(in the rows, 100 means zero)
Here are made-up elements, facts about them, and rows of numbers that follow some of those facts. Name the element behind each unnamed row.

Some facts about the elements:
ρ(dofa, fopul); ρ(dofa, vule); ρ(dofa, topin); ρ(dofa, plagrok); ρ(dofa, kobrer); ρ(gratik, sova); ρ(gratik, kliflu); ρ(gabran, fleta)
ρ(gabran, stistiba); ρ(gabran, trabrun); ρ(gabran, ruplafik); ρ(gabran, grumugra); ρ(betasur, skatros); ρ(betasur, flefo); ρ(betasur, dregro); ρ(roruflok, plufu)
ρ(roruflok, plekas); ρ(roruflok, kagel); ρ(roruflok, skoflur); ρ(roruflok, stobrofle); ρ(roruflok, klosobuk); ρ(fazok, vomo); ρ(fazok, redru); ρ(fazok, vanen)
ρ(fazok, gedredur); ρ(fazok, saple); ρ(fazok, plustek); ρ(zaskis, stepom); ρ(zaskis, zodrum); ρ(zaskis, skadrom); ρ(trufliki, drobron); ρ(trufliki, muvin)
ρ(trufliki, tevepos); ρ(biselo, skatros); ρ(biselo, pladidri); ρ(biselo, mafi); ρ(biselo, noza); ρ(biselo, grovu); ρ(biselo, gemul); ρ(biselo, flepla)
ρ(biselo, tifli); ρ(nido, stostepun); ρ(gretu, skapil); ρ(gretu, redru); ρ(gretu, plabu); ρ(gretu, pafufek); ρ(gretu, plagrok); ρ(gretu, mudrur)
ρ(mobar, modol); ρ(mobar, plustek); ρ(mobar, skoflur); ρ(fastim, nozeda); ρ(fastim, bregomur); ρ(fastim, tebe); ρ(vures, stistiba); ρ(vures, modol)
ρ(vures, pipedrur); ρ(stasten, fleta); ρ(stasten, grodre); ρ(dabanok, drure); ρ(skufatrun, redru); ρ(skufatrun, drosem); ρ(skufatrun, luplegru); ρ(skufatrun, trasker)
ρ(skufatrun, bisen); ρ(fivim, turim); ρ(fivim, tebe); ρ(muklu, klebil); ρ(muklu, podrur); ρ(muklu, drure); ρ(muklu, drodradris); ρ(muklu, plekas)
ρ(muklu, grufem); ρ(muklu, flefo); ρ(muklu, stostepun); ρ(muklu, klelo); ρ(muklu, nogak); ρ(neten, ruplafik); ρ(neten, truzim); ρ(sedruros, tisun)
ρ(sedruros, plidrol); ρ(sedruros, gito); ρ(grovin, trita); ρ(grovin, grufem); ρ(grovin, ruplafik); ρ(grovin, droplaskas); ρ(grovin, grumugra); ρ(rogaplu, stubritrom)
ρ(rogaplu, vule); ρ(dize, redru); ρ(dize, pafufek); ρ(dize, regos); ρ(dize, nufi); ρ(dize, kliflu); ρ(dize, klisudru); ρ(dize, fuste)
ρ(dize, grotror); ρ(dize, trobil); ρ(dize, zodrum); ρ(dize, sekugel); ρ(pluron, kason); ρ(pluron, grovu); ρ(pluron, stostepun); ρ(pluron, klomile)
ρ(visto, doflin); ρ(visto, trudris); ρ(visto, drefizi); ρ(visto, vule); ρ(visto, kefos); ρ(visto, fufam); ρ(visto, tevepos); ρ(visto, pipedrur)
ρ(repam, plabu); ρ(repam, stana); ρ(repam, zudro); ρ(repam, foru); ρ(repam, risu); ρ(repam, trolegas); ρ(nuru, skatros); ρ(nuru, truzim)
ρ(nuru, zovol); ρ(vefik, pafufek); ρ(vefik, gipakor); ρ(vefik, tevepos); ρ(vefik, skadrom); ρ(plobovos, brubredok); ρ(plobovos, plabu); ρ(plobovos, modol)
ρ(fiplor, tatrunin); ρ(fiplor, bolis); ρ(fiplor, skupi); ρ(fiplor, flefo); ρ(fiplor, kagel); ρ(fiplor, meda); ρ(fiplor, plakul); ρ(fiplor, zovol)
ρ(gradin, kluseka); ρ(gradin, plakul); ρ(gradin, tebe); ρ(gradin, skadrom); ρ(nupum, drure); ρ(nupum, stana); ρ(nupum, noza); ρ(nupum, fuste)
ρ(nupum, keke); ρ(nupum, pipedrur); ρ(lalam, trugubol); ρ(lalam, brubredok); ρ(lalam, fleta); ρ(lalam, zudro); ρ(lalam, flepla); ρ(totra, bogri)
ρ(totra, plagrok); ρ(totra, flepla); ρ(totra, fugun); ρ(kuplal, podrur); ρ(kuplal, zunor); ρ(kuplal, nufi); ρ(kuplal, fledu); ρ(kuplal, plidrol)
ρ(kuplal, staki); ρ(bepo, fepek); ρ(bepo, kliflu); ρ(floma, grelidak); ρ(floma, fopul); ρ(floma, grovu); ρ(floma, risu); Φ(dregro, 36)
Φ(dofa, 36); Φ(kefos, 177); Φ(mafi, 324); Φ(debe, 36); Φ(gratik, 324); Φ(skadrom, 36); Φ(gabran, 36); Φ(regos, 419)
Φ(bisen, 36); Φ(zudro, 177); Φ(betasur, 36); Φ(roruflok, 36); Φ(trobil, 177); Φ(stistiba, 324); Φ(podrur, 324); Φ(stostepun, 419)
Φ(zovol, 36); Φ(trita, 36); Φ(muvin, 997); Φ(pipedrur, 36); Φ(fazok, 324); Φ(fodrok, 997); Φ(flabor, 419); Φ(truzim, 36)
Φ(fopul, 324); Φ(vanen, 36); Φ(zaskis, 177); Φ(trufliki, 997); Φ(vule, 997); Φ(kobrer, 324); Φ(biselo, 997); Φ(tevepos, 997)
Φ(stubritrom, 324); Φ(plidrol, 324); Φ(nido, 419); Φ(topin, 36); Φ(plagrok, 36); Φ(gretu, 419); Φ(klebil, 177); Φ(kluseka, 324)
Φ(drure, 36); Φ(grumugra, 36); Φ(saple, 36); Φ(mobar, 36); Φ(kason, 997); Φ(skotol, 997); Φ(gemul, 36); Φ(plustek, 997)
Φ(flepla, 324); Φ(stepom, 177); Φ(fastim, 36); Φ(pladidri, 177); Φ(vures, 997); Φ(trudris, 324); Φ(stasten, 36); Φ(trolegas, 177)
Φ(bolis, 36); Φ(dabanok, 177); Φ(doflin, 177); Φ(tatrunin, 36); Φ(drosem, 419); Φ(skufatrun, 997); Φ(fivim, 324); Φ(fufam, 177)
Φ(brubredok, 36); Φ(skupi, 36); Φ(keke, 36); Φ(trasker, 324); Φ(droplaskas, 177); Φ(plakul, 324); Φ(skatros, 177); Φ(gipakor, 419)
Φ(ruplafik, 177); Φ(vimok, 324); Φ(grufem, 177); Φ(grovu, 324); Φ(sova, 177); Φ(stana, 419); Φ(fuste, 177); Φ(muklu, 177)
Φ(mudrur, 36); Φ(klelo, 324); Φ(skapil, 36); Φ(neten, 36); Φ(klomile, 997); Φ(sedruros, 324); Φ(redru, 177); Φ(bregomur, 177)
Φ(grovin, 177); Φ(fepek, 36); Φ(drodradris, 419); Φ(rogaplu, 324); Φ(stobrofle, 324); Φ(dize, 997); Φ(tebe, 36); Φ(gedredur, 36)
Φ(grotror, 324); Φ(vomo, 177); Φ(pafufek, 419); Φ(luplegru, 177); Φ(fugun, 419); Φ(bogri, 36); Φ(modol, 419); Φ(pluron, 36)
Φ(flefo, 177); Φ(visto, 36); Φ(plufu, 177); Φ(tifli, 36); Φ(repam, 997); Φ(gito, 36); Φ(klisudru, 36); Φ(noza, 997)
Φ(nuru, 36); Φ(drobron, 36); Φ(foru, 997); Φ(vefik, 997); Φ(meda, 177); Φ(zodrum, 36); Φ(plobovos, 324); Φ(tisun, 324)
Φ(fiplor, 36); Φ(plabu, 36); Φ(zunor, 419); Φ(trabrun, 997); Φ(drefizi, 324); Φ(turim, 324); Φ(gradin, 36); Φ(grelidak, 324)
Φ(nupum, 36); Φ(skoflur, 36); Φ(risu, 177); Φ(kagel, 36); Φ(lalam, 324); Φ(skuditem, 324); Φ(trugubol, 36); Φ(totra, 997)
Φ(fledu, 324); Φ(fleta, 36); Φ(plekas, 177); Φ(sekugel, 997); Φ(nozeda, 36); Φ(klosobuk, 36); Φ(grodre, 997); Φ(nogak, 36)
Φ(kuplal, 177); Φ(bepo, 997); Φ(nufi, 177); Φ(floma, 324); Φ(kliflu, 36); Φ(staki, 36); η(dregro, 364); η(dofa, 821)
η(kefos, 821); η(mafi, 156); η(debe, 364); η(gratik, 364); η(skadrom, 364); η(gabran, 364); η(regos, 550); η(bisen, 821)
η(zudro, 286); η(betasur, 286); η(roruflok, 286); η(trobil, 156); η(stistiba, 364); η(podrur, 550); η(stostepun, 364); η(zovol, 286)
η(trita, 319); η(muvin, 319); η(pipedrur, 156); η(fazok, 319); η(fodrok, 550); η(flabor, 286); η(truzim, 364); η(fopul, 821)
η(vanen, 550); η(zaskis, 364); η(trufliki, 550); η(vule, 364); η(kobrer, 319); η(biselo, 319); η(tevepos, 156); η(stubritrom, 821)
η(plidrol, 364); η(nido, 364); η(topin, 319); η(plagrok, 156); η(gretu, 156); η(klebil, 156); η(kluseka, 821); η(drure, 319)
η(grumugra, 319); η(saple, 550); η(mobar, 821); η(kason, 821); η(skotol, 286); η(gemul, 286); η(plustek, 821); η(flepla, 319)
η(stepom, 319); η(fastim, 319); η(pladidri, 286); η(vures, 364); η(trudris, 286); η(stasten, 364); η(trolegas, 364); η(bolis, 319)
η(dabanok, 156); η(doflin, 821); η(tatrunin, 319); η(drosem, 156); η(skufatrun, 821); η(fivim, 319); η(fufam, 319); η(brubredok, 156)
η(skupi, 156); η(keke, 319); η(trasker, 364); η(droplaskas, 364); η(plakul, 156); η(skatros, 821); η(gipakor, 319); η(ruplafik, 550)
η(vimok, 286); η(grufem, 319); η(grovu, 319); η(sova, 156); η(stana, 319); η(fuste, 821); η(muklu, 550); η(mudrur, 821)
η(klelo, 156); η(skapil, 319); η(neten, 286); η(klomile, 364); η(sedruros, 821); η(redru, 286); η(bregomur, 821); η(grovin, 156)
η(fepek, 550); η(drodradris, 156); η(rogaplu, 821); η(stobrofle, 821); η(dize, 364); η(tebe, 550); η(gedredur, 550); η(grotror, 821)
η(vomo, 319); η(pafufek, 550); η(luplegru, 821); η(fugun, 156); η(bogri, 364); η(modol, 286); η(pluron, 286); η(flefo, 156)
η(visto, 319); η(plufu, 821); η(tifli, 319); η(repam, 821); η(gito, 156); η(klisudru, 319); η(noza, 319); η(nuru, 364)
η(drobron, 821); η(foru, 286); η(vefik, 550); η(meda, 156); η(zodrum, 364); η(plobovos, 550); η(tisun, 364); η(fiplor, 319)
η(plabu, 156); η(zunor, 286); η(trabrun, 286); η(drefizi, 286); η(turim, 319); η(gradin, 364); η(grelidak, 286); η(nupum, 821)
η(skoflur, 550); η(risu, 156); η(kagel, 286); η(lalam, 156); η(skuditem, 821); η(trugubol, 364); η(totra, 364); η(fledu, 550)
η(fleta, 286); η(plekas, 156); η(sekugel, 821); η(nozeda, 286); η(klosobuk, 319); η(grodre, 156); η(nogak, 364); η(kuplal, 319)
η(bepo, 156); η(nufi, 821); η(floma, 156); η(kliflu, 821); η(staki, 364)

Some rows with their names:
dabanok: 79  113  88  112  112  122  86  113  134  62  111  103  87  84  102  113  118  80  115  87  110  69  128  73  97  65  94  115  77  95  99  105  95  92  67  114  84  95  107  97  106
repam: 97  88  89  105  100  106  100  104  132  93  100  70  76  96  112  113  124  86  87  89  96  63  140  83  68  67  107  104  108  103  119  87  66  94  87  102  105  99  119  104  132
gretu: 89  96  108  105  96  110  103  101  136  78  104  74  64  92  125  126  130  84  100  89  103  64  136  85  96  65  104  98  86  98  98  88  87  86  61  118  85  83  103  92  129
gratik: 91  118  106  118  88  116  93  112  126  106  114  54  83  71  154  113  110  76  108  97  133  78  144  68  81  68  115  92  99  104  94  78  99  107  86  97  86  69  107  100  118
fiplor: 72  107  79  109  107  114  88  121  129  91  88  87  92  85  116  93  115  66  95  105  113  79  126  74  67  69  90  108  89  103  120  106  87  111  83  92  106  91  110  86  104
trudris: 90  77  94  108  127  81  109  107  134  94  80  86  80  91  138  67  146  89  105  87  105  107  105  86  129  78  80  109  94  60  125  79  79  101  83  96  76  92  123  98  106
debe: 84  126  95  118  81  117  112  110  128  97  115  94  93  82  110  92  129  75  112  101  97  101  136  59  103  82  70  102  86  119  100  95  85  107  80  91  105  82  106  113  103
podrur: 110  109  81  94  100  102  106  113  142  88  87  72  94  94  134  77  139  100  111  81  90  94  119  83  114  73  81  110  108  77  112  60  87  113  88  88  88  89  127  114  90
keke: 83  115  90  119  98  107  111  107  130  105  98  90  91  85  116  72  132  75  103  99  97  104  127  71  100  75  66  101  89  104  115  95  71  115  81  85  109  87  110  102  104
tisun: 96  110  104  119  86  111  110  114  123  113  111  81  88  79  130  93  128  85  111  97  100  106  131  54  108  82  89  106  97  104  100  85  98  103  97  90  87  78  111  122  101
stistiba: 95  106  101  123  82  109  114  114  121  121  111  93  86  82  137  96  130  89  107  92  98  103  128  53  111  85  91  107  104  109  104  82  93  94  92  94  84  90  109  119  104
grelidak: 90  79  93  108  129  81  106  105  134  92  81  87  81  90  137  65  145  90  106  85  106  106  106  88  128  79  80  110  93  59  124  81  78  103  84  93  76  92  123  100  105
fleta: 76  89  75  102  115  79  111  108  135  84  86  112  85  95  131  68  149  84  105  87  107  95  108  93  124  87  66  106  90  79  128  85  66  93  63  98  91  106  114  81  111
nufi: 94  128  89  112  90  111  106  111  135  93  101  81  91  88  127  77  131  94  114  100  99  99  133  72  109  70  76  96  94  100  102  87  77  114  79  89  99  83  111  103  97
plufu: 93  124  88  112  93  112  108  114  133  94  100  89  92  90  121  77  133  95  112  100  94  99  129  72  110  68  75  100  95  100  105  89  76  112  81  91  99  87  112  105  93
fepek: 100  132  76  89  92  104  113  108  148  74  96  72  95  95  126  75  141  90  116  87  95  87  128  92  110  72  64  96  98  93  108  64  73  121  67  89  106  84  120  98  99
stubritrom: 99  107  95  113  97  104  109  113  133  108  96  74  89  89  136  84  133  97  108  95  98  103  126  67  111  78  88  105  103  90  107  77  85  108  93  90  86  84  116  118  97
plustek: 103  94  98  100  89  97  114  101  131  96  104  74  79  97  110  91  138  92  95  95  85  91  138  77  96  80  86  100  104  103  117  82  64  101  95  90  106  91  124  119  125
bogri: 85  126  95  118  81  118  113  110  129  98  115  93  92  82  110  92  130  76  111  100  97  102  136  59  103  83  70  101  85  119  100  94  84  107  79  91  105  82  105  112  104
drosem: 95  103  109  94  86  98  104  99  131  72  106  90  73  91  114  100  137  91  108  93  89  96  131  77  121  84  82  104  80  96  98  88  92  88  76  100  85  82  110  109  114
drodradris: 94  104  107  93  88  98  100  100  129  68  106  94  76  91  108  98  134  89  109  93  88  96  130  76  121  85  80  107  79  96  99  93  94  89  81  97  84  85  112  111  112

Which element is each row?
No name comes twice in this set of rows, the named rows included.
74  122  79  104  85  117  82  122  123  81  110  98  98  81  117  111  107  70  104  102  122  73  137  65  70  81  96  108  87  120  105  103  99  98  83  94  100  92  105  91  105 -> nuru
68  90  70  95  134  90  80  112  136  62  78  99  90  91  116  85  125  71  100  92  122  73  111  97  88  73  87  113  80  71  127  102  81  101  72  99  92  103  117  72  110 -> betasur
92  96  106  88  95  97  90  98  131  60  121  63  73  85  122  123  123  77  106  91  124  61  149  89  86  80  109  93  86  97  100  82  90  91  77  106  88  78  120  97  144 -> bepo
76  117  83  116  83  121  100  120  126  99  111  99  90  85  124  117  117  74  102  98  113  70  135  65  76  76  96  104  95  124  106  96  88  90  71  105  101  97  99  91  113 -> stasten
98  89  102  103  94  93  105  98  122  101  101  76  79  88  108  79  130  80  91  94  91  100  133  77  88  79  85  101  99  101  124  93  70  107  106  78  109  88  126  112  124 -> noza
97  92  94  99  95  104  97  105  133  89  102  57  77  94  120  111  123  83  90  97  105  66  144  85  68  68  107  97  103  102  115  85  70  101  88  97  105  88  122  100  132 -> skufatrun
67  101  94  109  98  133  99  141  134  95  88  79  90  91  106  118  127  59  97  127  98  76  127  51  66  73  90  111  82  117  110  108  110  104  76  109  105  79  108  97  95 -> gradin
110  109  84  94  99  100  110  114  143  91  87  70  93  95  138  78  141  100  111  83  90  94  119  83  116  73  81  107  110  79  113  58  85  112  85  90  87  88  127  113  92 -> fledu
81  108  77  126  105  122  113  113  140  104  97  90  87  96  116  109  130  84  96  90  98  67  129  76  80  61  91  106  102  109  113  91  65  97  61  112  105  103  101  95  113 -> mobar
84  118  85  121  104  111  102  104  128  97  100  93  94  83  101  71  126  72  104  93  96  103  127  73  94  72  69  107  85  100  114  103  73  118  87  80  110  91  112  106  102 -> drure
91  99  88  118  109  115  98  117  134  105  93  67  87  88  138  108  120  88  99  94  110  75  130  73  83  65  109  108  105  90  109  82  88  103  86  102  87  89  112  104  106 -> rogaplu
76  112  81  98  94  107  86  123  128  65  108  116  88  87  129  115  120  87  114  91  122  66  127  75  101  81  100  110  89  101  102  94  100  77  66  113  77  101  106  83  106 -> grovin
99  122  72  98  98  109  118  110  149  83  91  87  95  100  115  77  147  92  110  82  81  85  121  86  111  70  63  106  100  95  114  69  69  112  65  96  106  96  119  104  95 -> skoflur
80  113  87  117  105  117  91  117  128  100  94  80  85  81  130  89  115  74  99  98  114  78  130  77  75  54  96  100  93  99  113  101  79  113  80  93  101  89  108  81  105 -> kuplal

The same elements again, as new rows of numbers:
Named rows:
fiplor: 119  76  109  64  105  90  71  120  98  130  111  120  131  80  88  108  96  95  102  120  103  118  93  104  110  93  131  100
trasker: 120  91  107  101  119  95  112  103  71  105  113  86  90  111  77  103  133  82  67  130  79  119  93  141  98  109  86  111
stasten: 130  89  116  85  96  90  88  107  110  137  123  105  134  107  87  110  93  97  102  118  92  123  105  121  115  88  106  112
skotol: 112  81  102  90  123  121  82  130  98  106  102  110  130  53  104  97  117  94  92  129  108  106  92  115  72  115  124  77
drefizi: 105  101  107  85  138  112  95  131  108  103  101  127  98  36  99  85  111  96  86  131  102  103  122  114  58  117  93  71
stistiba: 128  96  104  89  101  95  110  84  90  116  111  111  105  110  88  100  114  96  75  120  88  122  113  131  103  93  97  106
flepla: 131  84  110  79  119  97  94  105  99  116  108  134  101  82  92  95  118  94  77  124  92  116  110  119  84  110  102  89
luplegru: 112  93  113  115  102  90  115  93  68  97  113  77  105  137  103  99  116  80  74  137  59  86  114  144  106  117  86  123
flabor: 104  79  112  77  127  92  84  142  111  109  101  130  102  47  111  89  98  100  99  141  107  101  105  106  88  117  126  83
turim: 94  62  92  56  115  102  99  99  48  96  103  121  99  58  76  111  96  111  67  118  95  102  97  99  102  82  134  80
gabran: 127  88  112  82  91  93  88  106  110  136  121  106  134  105  83  107  97  94  99  120  95  120  102  122  122  85  109  113
floma: 127  58  105  77  89  103  97  106  129  118  104  97  130  120  85  131  89  95  74  91  119  92  79  116  97  113  88  105
mobar: 114  95  104  109  88  92  93  104  104  114  114  86  136  122  87  112  95  86  100  110  80  95  110  128  133  93  96  120
kluseka: 97  94  83  99  95  101  116  78  61  87  99  100  113  116  86  111  101  103  69  108  80  84  116  130  129  83  105  107
klosobuk: 125  83  107  67  118  84  82  115  88  121  106  135  86  96  92  86  112  93  82  128  91  117  99  107  107  104  124  87
gradin: 105  76  106  77  91  94  93  107  78  126  115  91  133  86  73  109  77  105  96  117  91  110  97  117  119  75  114  115
nuru: 126  86  112  81  87  89  87  102  102  135  119  104  143  103  84  109  88  96  101  117  96  121  101  121  123  85  113  110
klebil: 138  56  103  73  92  78  96  93  103  120  105  114  93  145  103  109  93  102  64  108  112  80  92  110  95  111  102  101
nogak: 129  93  104  89  100  89  91  96  88  125  115  113  89  123  81  87  106  100  80  123  91  114  108  124  114  88  104  102
plidrol: 140  82  99  119  114  90  92  79  87  103  102  114  96  116  65  68  103  109  76  127  132  93  82  152  100  79  112  120
skatros: 127  90  104  101  88  90  106  73  80  102  110  112  120  133  114  93  103  94  77  127  82  87  132  128  115  95  105  108

Which element is each row?
No name comes twice in this set of rows, the named rows included.
108  95  110  99  106  124  110  84  97  118  118  99  104  96  68  91  110  109  76  114  88  112  112  139  87  84  75  104 -> vule
117  82  117  84  132  90  85  134  80  100  109  118  97  55  124  79  115  86  91  155  92  98  108  110  62  130  117  84 -> redru
87  53  102  53  102  96  76  117  63  112  105  107  125  48  71  117  71  113  96  118  98  104  90  92  113  76  142  93 -> fastim
121  96  106  84  138  108  89  128  102  107  104  132  105  45  108  91  118  96  87  130  103  108  114  110  71  121  109  73 -> grelidak
123  58  109  80  100  88  96  105  95  107  105  94  81  134  92  102  98  93  62  114  101  73  85  123  82  123  86  109 -> trobil
126  71  120  84  122  100  91  117  95  112  115  101  136  75  86  109  116  84  96  130  95  118  80  125  88  116  113  104 -> fazok
144  82  98  129  118  90  84  78  90  99  98  114  96  119  58  58  102  112  81  127  142  86  75  159  99  70  115  125 -> tisun
113  69  122  74  117  92  88  102  71  110  113  119  96  71  100  89  103  102  82  142  92  96  104  117  71  106  112  97 -> stepom
131  65  97  81  93  112  103  97  116  121  102  104  102  145  83  120  113  97  63  89  104  93  86  117  102  113  95  96 -> grodre
120  102  95  118  93  118  112  75  91  101  102  101  122  136  88  98  120  94  76  108  87  91  115  138  127  91  99  107 -> kason
110  88  110  79  135  85  87  142  107  106  100  135  89  55  109  84  111  95  92  141  99  104  112  108  86  121  123  80 -> modol
119  89  111  88  98  92  95  105  93  127  117  103  102  106  74  93  94  100  90  120  91  114  104  124  113  89  97  110 -> debe
114  71  119  85  92  97  96  95  81  117  120  91  144  87  92  104  84  102  99  136  97  103  95  130  89  92  100  121 -> zaskis
108  63  101  86  97  124  107  102  112  114  100  90  83  117  67  110  96  103  60  87  101  80  86  127  87  109  71  102 -> tevepos
124  90  99  82  123  116  89  123  98  112  102  131  114  69  112  94  128  96  82  131  104  114  103  108  81  120  135  67 -> trabrun

